Below is a small trained network, with its code and all its weights. Each question gives an input and a target symbol and asks what happens when units are switched off, that is, made to give their printed mean instead of their output.

import numpy as np


def w(rows, s, z=0):
    codes = np.array(rows[::2]) - 128.0
    scale = np.full(codes.shape[1], s)
    scale[-1] = z or s
    return codes * scale


def norm(h):
    return h / np.sqrt((h * h).mean(-1, keepdims=True) + 1e-5)


def f(y):
    return np.maximum(y, 0)


def softmax(a):
    e = np.exp(a - a.max(-1, keepdims=True))
    return e / e.sum(-1, keepdims=True)


def log_softmax(a):
    a = a - a.max(-1, keepdims=True)
    return a - np.log(np.exp(a).sum(-1, keepdims=True))


def net(x, mask):
    ids = ['ΓΔβεζθλμξπστψω'.index(c) for c in x.split()]
    T = len(ids)
    res = E[ids] + P[:T]
    u = 0
    for l in range(3):
        q, k, v = (norm(res) @ M[l].T for M in (Q, K, V))
        z = softmax(np.where(np.tri(T) > 0, q @ k.T / 2**0.5, -1e9)) @ v
        res = res + np.where(mask[u], z, O[l][:, -1]) @ O[l][:, :-1]
        u += 1
        y = f(norm(res) @ A[l][:, :-1].T + A[l][:, -1])
        res = res + np.where(mask[u : u + 12], y, B[l][:, -1]) @ B[l][:, :-1]
        u += 12
    return log_softmax(norm(res)[-1] @ U[:, :-1].T + U[:, -1])


Q, K, V, O, A, B = {}, {}, {}, {}, {}, {}
E = w([
[162,115,171,166],'Γ',
[173,184,152,65],'Δ',
[75,156,148,155],'β',
[136,140,203,115],'ε',
[72,150,152,155],'ζ',
[95,116,155,208],'θ',
[109,178,140,96],'λ',
[107,141,78,145],'μ',
[138,119,173,214],'ξ',
[136,118,133,130],'π',
[164,177,48,95],'σ',
[191,174,108,69],'τ',
[71,109,148,80],'ψ',
[8,166,153,207],'ω',
],0.017)
P = w([
[56,93,148,168],'0',
[141,114,85,64],'1',
[80,163,198,30],'2',
[165,251,105,193],'3',
[133,111,88,64],'4',
[72,142,206,17],'5',
[168,250,105,189],'6',
[127,108,88,66],'7',
[70,140,207,17],'8',
[158,251,106,190],'9',
[130,109,91,66],'10',
],0.012)
Q[0] = w([
[96,4,2,183],'0.h0',
[119,7,63,101],'0.h0',
],0.0067)
K[0] = w([
[96,2,165,112],'0.h0',
[121,70,84,60],'0.h0',
],0.0095)
V[0] = w([
[1,90,154,124],'0.h0',
[170,134,187,132],'0.h0',
],0.0045)
O[0] = w([
[63,38,234,63,10],'0.h0',
[149,89,133,254,167],'0.h0',
],0.0027,0.0013)
A[0] = w([
[117,42,120,162,76],'0.n0',
[122,241,135,74,102],'0.n1',
[220,88,142,163,167],'0.n2',
[113,131,25,118,166],'0.n3',
[86,145,62,170,111],'0.n4',
[68,124,102,70,2],'0.n5',
[108,174,183,154,81],'0.n6',
[70,155,170,152,147],'0.n7',
[73,145,143,75,105],'0.n8',
[99,146,106,165,130],'0.n9',
[213,55,72,86,54],'0.n10',
[135,115,1,115,71],'0.n11',
],0.012,0.0053)
B[0] = w([
[124,52,63,99,149],'0.n0',
[206,65,147,215,254],'0.n1',
[187,88,140,72,203],'0.n2',
[30,174,166,96,198],'0.n3',
[193,167,114,88,161],'0.n4',
[164,215,121,88,155],'0.n5',
[155,160,58,100,178],'0.n6',
[169,137,81,91,196],'0.n7',
[162,150,178,128,193],'0.n8',
[164,180,149,123,159],'0.n9',
[135,97,1,25,182],'0.n10',
[29,171,126,191,179],'0.n11',
],0.0087,0.0071)
Q[1] = w([
[149,177,139,251],'1.h0',
[142,74,70,214],'1.h0',
],0.012)
K[1] = w([
[5,64,228,226],'1.h0',
[157,2,198,194],'1.h0',
],0.0091)
V[1] = w([
[141,89,197,2],'1.h0',
[188,99,108,153],'1.h0',
],0.0048)
O[1] = w([
[161,107,156,2,254],'1.h0',
[148,64,91,129,137],'1.h0',
],0.0048,0.0015)
A[1] = w([
[183,95,122,211,10],'1.n0',
[78,100,158,56,21],'1.n1',
[82,48,199,134,124],'1.n2',
[198,107,117,138,128],'1.n3',
[16,166,156,69,60],'1.n4',
[148,136,193,96,67],'1.n5',
[84,122,162,149,20],'1.n6',
[118,246,196,85,13],'1.n7',
[107,170,138,221,11],'1.n8',
[67,129,41,60,71],'1.n9',
[106,120,27,133,2],'1.n10',
[169,207,158,199,141],'1.n11',
],0.011,0.0052)
B[1] = w([
[52,207,49,141,152],'1.n0',
[112,91,251,93,144],'1.n1',
[111,200,201,186,140],'1.n2',
[59,144,127,148,208],'1.n3',
[112,184,103,213,175],'1.n4',
[142,108,209,118,174],'1.n5',
[91,123,144,130,128],'1.n6',
[214,50,225,95,217],'1.n7',
[167,43,92,126,145],'1.n8',
[107,120,14,137,188],'1.n9',
[138,120,51,255,143],'1.n10',
[83,42,182,132,254],'1.n11',
],0.0087,0.007)
Q[2] = w([
[169,141,217,190],'2.h0',
[102,129,179,9],'2.h0',
],0.014)
K[2] = w([
[61,134,253,167],'2.h0',
[243,212,167,57],'2.h0',
],0.011)
V[2] = w([
[4,111,126,62],'2.h0',
[106,1,113,147],'2.h0',
],0.0089)
O[2] = w([
[2,46,252,72,149],'2.h0',
[142,22,111,58,254],'2.h0',
],0.0098,0.0026)
A[2] = w([
[82,92,74,84,71],'2.n0',
[41,166,122,197,177],'2.n1',
[80,179,124,8,129],'2.n2',
[136,27,71,99,123],'2.n3',
[159,117,62,23,7],'2.n4',
[89,86,18,202,113],'2.n5',
[120,218,110,206,130],'2.n6',
[107,164,163,232,130],'2.n7',
[46,147,140,16,81],'2.n8',
[84,58,119,234,87],'2.n9',
[113,164,153,3,97],'2.n10',
[174,72,108,88,126],'2.n11',
],0.016,0.018)
B[2] = w([
[77,217,78,214,158],'2.n0',
[247,198,133,151,216],'2.n1',
[45,56,208,154,181],'2.n2',
[239,177,183,133,254],'2.n3',
[41,12,137,66,150],'2.n4',
[34,58,169,98,194],'2.n5',
[169,89,113,13,186],'2.n6',
[42,137,165,147,196],'2.n7',
[244,170,75,238,149],'2.n8',
[72,127,18,138,164],'2.n9',
[142,151,77,17,171],'2.n10',
[131,138,74,164,239],'2.n11',
],0.014,0.0086)
U = w([
[101,161,118,202,252],'Γ',
[157,166,74,107,88],'Δ',
[134,150,121,96,129],'β',
[77,171,86,88,254],'ε',
[64,59,143,128,239],'ζ',
[129,250,141,141,108],'θ',
[149,198,108,71,58],'λ',
[131,65,94,196,188],'μ',
[83,136,211,177,198],'ξ',
[218,137,116,209,80],'π',
[147,153,129,91,101],'σ',
[142,15,195,179,63],'τ',
[156,37,79,69,57],'ψ',
[77,110,197,41,108],'ω',
],0.019,0.0062)

Each question gives the input, a string of symbols that net reads in full, and the target symbol t.
The units are the heads (2 rows each of Q, K, V and O) and the neurons (one row each of A and B). Each row of codes is followed by its name. A weight is (code - 128) times the scale printed after its matrix; where a second scale follows, it is the last column's (O, A, B and U).
mask holds one flag per unit, layer by layer, with each layer's heads first. A switched-off unit (its flag False) gives its mean, the last column of its rows in O or B, instead of its output. The means were averaged over made-up inputs and are rounded, as every weight is.
A unit's drop is (log p(t) with every unit on - log p(t) with that unit switched off) / (log p(t) with every unit on - log p(t) with every unit switched off).
The circuit of an input: a set's keep is (log p(t) with only the set's units on - log p(t) with every unit switched off) / (log p(t) with every unit on - log p(t) with every unit switched off). Starting from the 12 units with the biggest drops (on a tie, the unit counted first), units are removed one at a time, each time the one whose removal leaves the highest keep (on an exact tie, the one counted first), for as long as the keep stays at least 0.8.
circuit, biggest first: the units of the circuit, biggest drop first
most important unit: the unit with the biggest drop
top k neurons: the k neurons with the biggest drops, biggest first
k most important neurons of layer l: the k neurons of layer l with the biggest drops, biggest first
input ξ Γ ω ξ σ Γ Γ Γ Γ π, target ε: most important neuron of layer 2 => [2.n9]
input π Γ Γ τ, target τ: circuit, biggest first => [0.n1, 2.h0]
input τ ω π τ Γ τ, target π: circuit, biggest first => [2.h0, 0.n1]
input Δ θ Γ θ, target ψ: top 3 neurons => [0.n3, 0.n10, 0.n11]
input λ Γ ψ Γ ζ ξ Γ ζ τ, target π: circuit, biggest first => [0.n1, 2.h0]
input Γ Γ Δ ε θ τ ψ, target π: top 2 neurons => [0.n0, 0.n7]
input θ π σ Γ Γ θ θ π τ ψ, target ζ: circuit, biggest first => [0.n1, 2.n5, 1.n0]
input π ψ σ π σ σ θ ψ ζ ψ, target τ: circuit, biggest first => [2.h0, 0.n1]
input σ τ ξ ω σ Γ σ, target θ: 3 most important neurons of layer 1 => [1.n11, 1.n4, 1.n8]
input π ψ Γ σ ζ ζ σ σ μ ε, target τ: top 2 neurons => [0.n0, 1.n2]
input π σ Γ σ Γ π, target τ: top 4 neurons => [0.n10, 0.n2, 2.n1, 2.n3]
input ψ Γ ψ λ σ Γ λ σ μ, target τ: top 4 neurons => [1.n7, 0.n10, 0.n1, 0.n2]
input π ψ σ σ ψ σ σ θ, target μ: 3 most important neurons of layer 2 => [2.n5, 2.n0, 2.n3]
input Γ σ Γ ε ω σ λ, target π: most important unit => 2.h0
input λ Γ π σ σ Γ ψ ψ σ λ μ, target θ: 3 most important neurons of layer 0 => [0.n3, 0.n11, 0.n10]
input σ Γ Δ ξ σ Γ Γ, target θ: top 3 neurons => [0.n3, 2.n1, 0.n11]
input λ π Γ σ σ τ π ξ Γ, target π: 2 most important neurons of layer 1 => [1.n11, 1.n7]
input τ Γ σ λ Γ Γ ζ Γ Γ π, target μ: top 2 neurons => [1.n11, 0.n1]
input θ λ τ ε ε π Γ Γ ψ β π, target Γ: top 3 neurons => [0.n10, 2.n0, 0.n11]
input σ Δ π, target τ: top 2 neurons => [0.n10, 0.n1]
input ξ σ Γ Γ σ θ τ β Γ Γ, target ε: most important unit => 1.n0
input ψ τ θ ω, target ξ: top 2 neurons => [1.n11, 0.n2]
input Γ ω Γ, target ξ: 2 most important neurons of layer 1 => [1.n7, 1.n4]
input Γ Γ π Γ Γ ε ψ ψ π ζ, target π: 2 most important neurons of layer 0 => [0.n5, 0.n0]
input σ ω ξ Γ μ Γ Γ π, target Γ: top 2 neurons => [0.n10, 2.n8]
